Below are the code and all the weights of a small trained network. Each question names an input and a class and asks about switching units off, where a switched-off unit gives its printed mean instead of its output.

import numpy as np


def w(rows, s, z=0):
    codes = np.array(rows[::2]) - 128.0
    scale = np.full(codes.shape[1], s)
    scale[-1] = z or s
    return codes * scale


def norm(h):
    return h / np.sqrt((h * h).mean(-1, keepdims=True) + 1e-5)


def f(y):
    return np.maximum(y, 0)


def log_softmax(a):
    a = a - a.max(-1, keepdims=True)
    return a - np.log(np.exp(a).sum(-1, keepdims=True))


def net(x, mask):
    res = np.array(x, float).reshape(1, 6) / 4 @ E
    u = 0
    for l in range(2):
        y = f(norm(res) @ A[l][:, :-1].T + A[l][:, -1])
        res = res + np.where(mask[u : u + 9], y, B[l][:, -1]) @ B[l][:, :-1]
        u += 9
    return log_softmax(norm(res)[-1] @ U[:, :-1].T + U[:, -1])


A, B = {}, {}
E = w([
[137,136,189,144,119,2,221],'x0',
[195,70,225,197,175,169,130],'x1',
[74,179,150,222,111,105,62],'x2',
[127,127,130,130,126,128,128],'x3',
[98,93,220,53,74,109,49],'x4',
[131,129,127,127,127,128,129],'x5',
],0.0097)
A[0] = w([
[112,168,213,150,110,68,198,128],'L0N0',
[102,247,71,59,164,104,130,152],'L0N1',
[229,120,138,197,195,148,130,110],'L0N2',
[172,86,115,45,150,131,174,8],'L0N3',
[56,140,66,94,62,109,162,2],'L0N4',
[84,117,109,64,220,192,24,41],'L0N5',
[33,221,123,209,129,102,45,55],'L0N6',
[168,116,220,120,160,134,85,80],'L0N7',
[172,36,65,1,115,152,211,44],'L0N8',
],0.0078,0.0079)
B[0] = w([
[189,79,40,114,191,125,35,234],'L0N0',
[71,6,173,187,157,171,159,255],'L0N1',
[33,67,137,141,110,157,174,225],'L0N2',
[153,189,213,86,173,142,114,151],'L0N3',
[64,63,134,127,181,123,131,152],'L0N4',
[201,76,40,156,105,97,94,192],'L0N5',
[150,203,176,70,211,160,113,210],'L0N6',
[30,101,113,181,65,173,241,184],'L0N7',
[123,254,185,100,224,147,73,231],'L0N8',
],0.008,0.0052)
A[1] = w([
[155,131,75,147,121,194,118,85],'L1N0',
[43,157,69,70,130,105,120,69],'L1N1',
[174,116,134,64,105,155,177,146],'L1N2',
[115,101,181,62,52,92,80,48],'L1N3',
[169,138,132,138,87,42,168,3],'L1N4',
[108,153,73,156,154,115,192,70],'L1N5',
[103,196,164,201,124,102,78,34],'L1N6',
[143,120,151,117,176,6,173,51],'L1N7',
[81,157,84,99,104,96,147,55],'L1N8',
],0.015,0.0044)
B[1] = w([
[151,122,117,104,64,10,88,225],'L1N0',
[140,54,206,172,153,113,155,231],'L1N1',
[59,194,161,122,172,53,103,198],'L1N2',
[181,204,43,197,84,186,235,224],'L1N3',
[132,97,46,107,104,124,75,155],'L1N4',
[156,188,147,108,44,177,169,222],'L1N5',
[128,167,137,21,195,96,149,199],'L1N6',
[124,108,86,109,95,145,16,254],'L1N7',
[112,43,207,174,160,114,117,155],'L1N8',
],0.012,0.0064)
U = w([
[154,83,56,142,68,94,19,116],'0',
[110,213,183,87,220,117,142,224],'1',
[79,6,206,224,115,133,207,150],'2',
[160,222,85,193,15,160,243,5],'3',
],0.016,0.0016)

Each question gives the input, the list of numbers given to net, and the class t.
The units are the neurons (one row each of A and B). Each row of codes is followed by its name. A weight is (code - 128) times the scale printed after its matrix; where a second scale follows, it is the last column's (A, B and U).
mask holds one flag per neuron, layer by layer. A switched-off neuron (its flag False) gives its mean, the last column of its row in B, instead of its output. The means were averaged over made-up inputs and are rounded, as every weight is.
A unit's drop is (log p(t) with every unit on - log p(t) with that unit switched off) / (log p(t) with every unit on - log p(t) with every unit switched off).
The circuit of an input: a set's keep is (log p(t) with only the set's units on - log p(t) with every unit switched off) / (log p(t) with every unit on - log p(t) with every unit switched off). Starting from the 12 units with the biggest drops (on a tie, the unit counted first), units are removed one at a time, each time the one whose removal leaves the highest keep (on an exact tie, the one counted first), for as long as the keep stays at least 0.8.
units of the circuit, in order: the units of the circuit, biggest drop first
unit that matters most: the unit with the biggest drop
k most important neurons: the k neurons with the biggest drops, biggest first
k most important neurons of layer l: the k neurons of layer l with the biggest drops, biggest first
input [-8,7,-2,-1,-7,2], class 0: units of the circuit, in order -> L1N0
input [2,-3,-6,-1,7,-4], class 3: 3 most important neurons -> L1N3, L0N6, L1N6
input [-2,5,-5,7,6,4], class 3: units of the circuit, in order -> L1N3, L0N1
input [6,-7,2,2,-6,-5], class 2: 2 most important neurons -> L1N8, L1N1
input [3,1,0,6,-3,-8], class 0: 2 most important neurons of layer 0 -> L0N0, L0N7
input [-4,3,7,5,8,2], class 3: 2 most important neurons of layer 1 -> L1N3, L1N2
input [-1,8,-8,-1,1,6], class 1: 2 most important neurons of layer 1 -> L1N2, L1N1
input [7,-4,0,-4,6,-5], class 0: 4 most important neurons -> L1N7, L0N0, L1N4, L1N5
input [-7,5,8,7,-7,-4], class 1: 3 most important neurons of layer 1 -> L1N6, L1N7, L1N3
input [-6,-8,7,-5,-2,0], class 2: 2 most important neurons -> L1N1, L0N8
input [2,-4,-4,-7,4,-1], class 1: 4 most important neurons -> L0N8, L0N2, L0N3, L0N7
input [7,-8,-6,5,-1,8], class 2: 3 most important neurons -> L1N1, L1N8, L0N1
input [7,6,1,1,3,3], class 0: 2 most important neurons -> L1N7, L0N1
input [-7,-1,8,-8,-6,8], class 1: 3 most important neurons -> L0N6, L1N6, L1N7
input [4,1,2,-4,7,-2], class 3: units of the circuit, in order -> L1N3
input [0,-7,2,2,8,7], class 3: 3 most important neurons -> L1N3, L0N2, L0N7
input [7,-3,6,2,-1,-8], class 0: 2 most important neurons of layer 0 -> L0N8, L0N0
input [-4,-5,-2,3,4,-7], class 2: 2 most important neurons of layer 1 -> L1N1, L1N7
input [0,7,4,-1,-8,2], class 3: 3 most important neurons of layer 1 -> L1N5, L1N1, L1N8
input [-5,-5,6,-5,-1,5], class 1: unit that matters most -> L0N6
input [5,4,-1,-7,-6,3], class 3: 3 most important neurons of layer 0 -> L0N2, L0N1, L0N5
input [7,-6,3,-1,3,3], class 0: 2 most important neurons -> L1N7, L0N2
input [1,3,3,-1,-4,5], class 3: 3 most important neurons of layer 0 -> L0N1, L0N8, L0N2
